Below are the code and all the weights of a small trained network. Each question names an input and a target symbol and asks about switching units off, where a switched-off unit gives its printed mean instead of its output.

import numpy as np


def w(rows, s, z=0):
    codes = np.array(rows[::2]) - 128.0
    scale = np.full(codes.shape[1], s)
    scale[-1] = z or s
    return codes * scale


def f(y):
    return y / 2 * (1 + np.tanh(0.7978845608 * (y + 0.044715 * y**3)))


def softmax(a):
    e = np.exp(a - a.max(-1, keepdims=True))
    return e / e.sum(-1, keepdims=True)


def log_softmax(a):
    a = a - a.max(-1, keepdims=True)
    return a - np.log(np.exp(a).sum(-1, keepdims=True))


def net(x, mask):
    ids = ['ΓΞΠΣβδεζηλμτω'.index(c) for c in x.split()]
    T = len(ids)
    res = E[ids] + P[:T]
    r = res
    for j in range(2):
        rows = slice(2 * j, 2 * j + 2)
        q, k, v = (r @ M[0][rows].T for M in (Q, K, V))
        z = softmax(np.where(np.tri(T) > 0, q @ k.T / 2**0.5, -1e9)) @ v
        o = O[0][rows]
        res = res + np.where(mask[j], z, o[:, -1]) @ o[:, :-1]
    y = f(res @ A[0][:, :-1].T + A[0][:, -1])
    res = res + np.where(mask[2:6], y, B[0][:, -1]) @ B[0][:, :-1]
    return log_softmax(res[-1] @ U[:, :-1].T + U[:, -1])


Q, K, V, O, A, B = {}, {}, {}, {}, {}, {}
E = w([
[119,98,85,151],'Γ',
[83,155,67,182],'Ξ',
[252,124,120,148],'Π',
[251,131,48,95],'Σ',
[112,103,35,84],'β',
[88,114,109,148],'δ',
[223,148,197,155],'ε',
[237,136,164,152],'ζ',
[154,25,94,37],'η',
[234,170,76,84],'λ',
[232,137,193,150],'μ',
[115,64,113,89],'τ',
[47,186,193,41],'ω',
],0.014)
P = w([
[1,150,191,104],'0',
[174,80,160,222],'1',
[166,68,152,223],'2',
[158,57,140,238],'3',
[150,179,78,109],'4',
[126,203,93,107],'5',
[100,223,95,92],'6',
],0.0071)
Q[0] = w([
[187,191,100,93],'head 1',
[234,171,149,139],'head 1',
[9,110,130,96],'head 2',
[91,24,152,211],'head 2',
],0.012)
K[0] = w([
[196,118,116,163],'head 1',
[231,222,166,116],'head 1',
[40,77,81,143],'head 2',
[24,178,128,3],'head 2',
],0.011)
V[0] = w([
[160,137,109,30],'head 1',
[43,142,105,21],'head 1',
[153,7,227,58],'head 2',
[198,203,90,83],'head 2',
],0.015)
O[0] = w([
[149,125,155,252,150],'head 1',
[176,97,33,199,3],'head 1',
[62,236,160,162,119],'head 2',
[162,31,147,191,210],'head 2',
],0.013,0.0071)
A[0] = w([
[32,56,86,172,190],'neuron 1',
[158,97,206,115,176],'neuron 2',
[47,137,164,213,3],'neuron 3',
[99,136,248,116,149],'neuron 4',
],0.011,0.0016)
B[0] = w([
[194,135,251,39,157],'neuron 1',
[75,254,88,68,226],'neuron 2',
[123,121,166,13,157],'neuron 3',
[210,13,67,239,253],'neuron 4',
],0.0088,0.015)
U = w([
[65,149,100,90,95],'Γ',
[130,112,96,27,1],'Ξ',
[53,92,171,95,65],'Π',
[81,93,227,59,60],'Σ',
[176,142,135,142,203],'β',
[97,191,34,92,90],'δ',
[11,85,168,110,139],'ε',
[46,104,173,99,85],'ζ',
[121,223,216,72,66],'η',
[104,89,248,37,68],'λ',
[42,109,170,102,97],'μ',
[121,251,122,128,166],'τ',
[215,255,105,108,112],'ω',
],0.0077,0.0044)

Each question gives the input, a string of symbols that net reads in full, and the target symbol t.
The units are the heads (2 rows each of Q, K, V and O) and the neurons (one row each of A and B). Each row of codes is followed by its name. A weight is (code - 128) times the scale printed after its matrix; where a second scale follows, it is the last column's (O, A, B and U).
mask holds one flag per unit, heads first, then neurons. A switched-off unit (its flag False) gives its mean, the last column of its rows in O or B, instead of its output. The means were averaged over made-up inputs and are rounded, as every weight is.
A unit's drop is (log p(t) with every unit on - log p(t) with that unit switched off) / (log p(t) with every unit on - log p(t) with every unit switched off).
The circuit of an input: a set's keep is (log p(t) with only the set's units on - log p(t) with every unit switched off) / (log p(t) with every unit on - log p(t) with every unit switched off). Starting from all 6 units, units are removed one at a time, each time the one whose removal leaves the highest keep (on an exact tie, the one counted first), for as long as the keep stays at least 0.8.
units of the circuit, in order: the units of the circuit, biggest drop first
k most important neurons: the k neurons with the biggest drops, biggest first
heads that matter: for each layer, one digit per head in row order, 1 if its drop is at least 0.15 and else 0, layers parted by /
drop of u: that unit's drop, to one decimal
input λ β β, target λ: units of the circuit, in order => (neuron 1; neuron 4; head 2)
input λ ε Ξ, target λ: heads that matter => 01
input τ τ Ξ, target τ: most important neuron => (neuron 4)
input λ λ η, target λ: units of the circuit, in order => (neuron 1; head 2)
input ω β η τ, target ω: heads that matter => 11
input λ Γ Ξ Γ, target λ: units of the circuit, in order => (head 2; neuron 1)
input Γ Σ λ λ λ Σ η, target λ: heads that matter => 01
input λ λ δ, target λ: units of the circuit, in order => (neuron 1; head 2)
input Ξ Ξ β ω, target Ξ: units of the circuit, in order => (head 2; head 1)
input ω Γ Σ δ, target ω: units of the circuit, in order => (head 1; head 2; neuron 1)
input η Ξ Ξ, target η: units of the circuit, in order => (neuron 3; head 2)
input η λ ε δ, target η: 2 most important neurons => (neuron 3; neuron 4)
input λ λ ζ λ η η τ, target λ: 2 most important neurons => (neuron 1; neuron 3)
input Σ ω Ξ Ξ δ ω, target Ξ: units of the circuit, in order => (head 2)
input λ β τ, target λ: units of the circuit, in order => (neuron 1; head 2)
input λ τ λ Σ λ Γ, target λ: 2 most important neurons => (neuron 1; neuron 4)
input τ Ξ τ Ξ, target τ: 2 most important neurons => (neuron 4; neuron 1)
input η Ξ η, target η: 2 most important neurons => (neuron 3; neuron 4)
input τ Γ η, target τ: drop of head 1 => 0.3
input Ξ Ξ η, target Ξ: drop of head 1 => 0.3
input λ λ η λ δ, target λ: drop of neuron 4 => 0.3
input Ξ δ η, target Ξ: drop of neuron 3 => 0.0
input ω β Ξ Ξ λ, target β: units of the circuit, in order => (head 2)
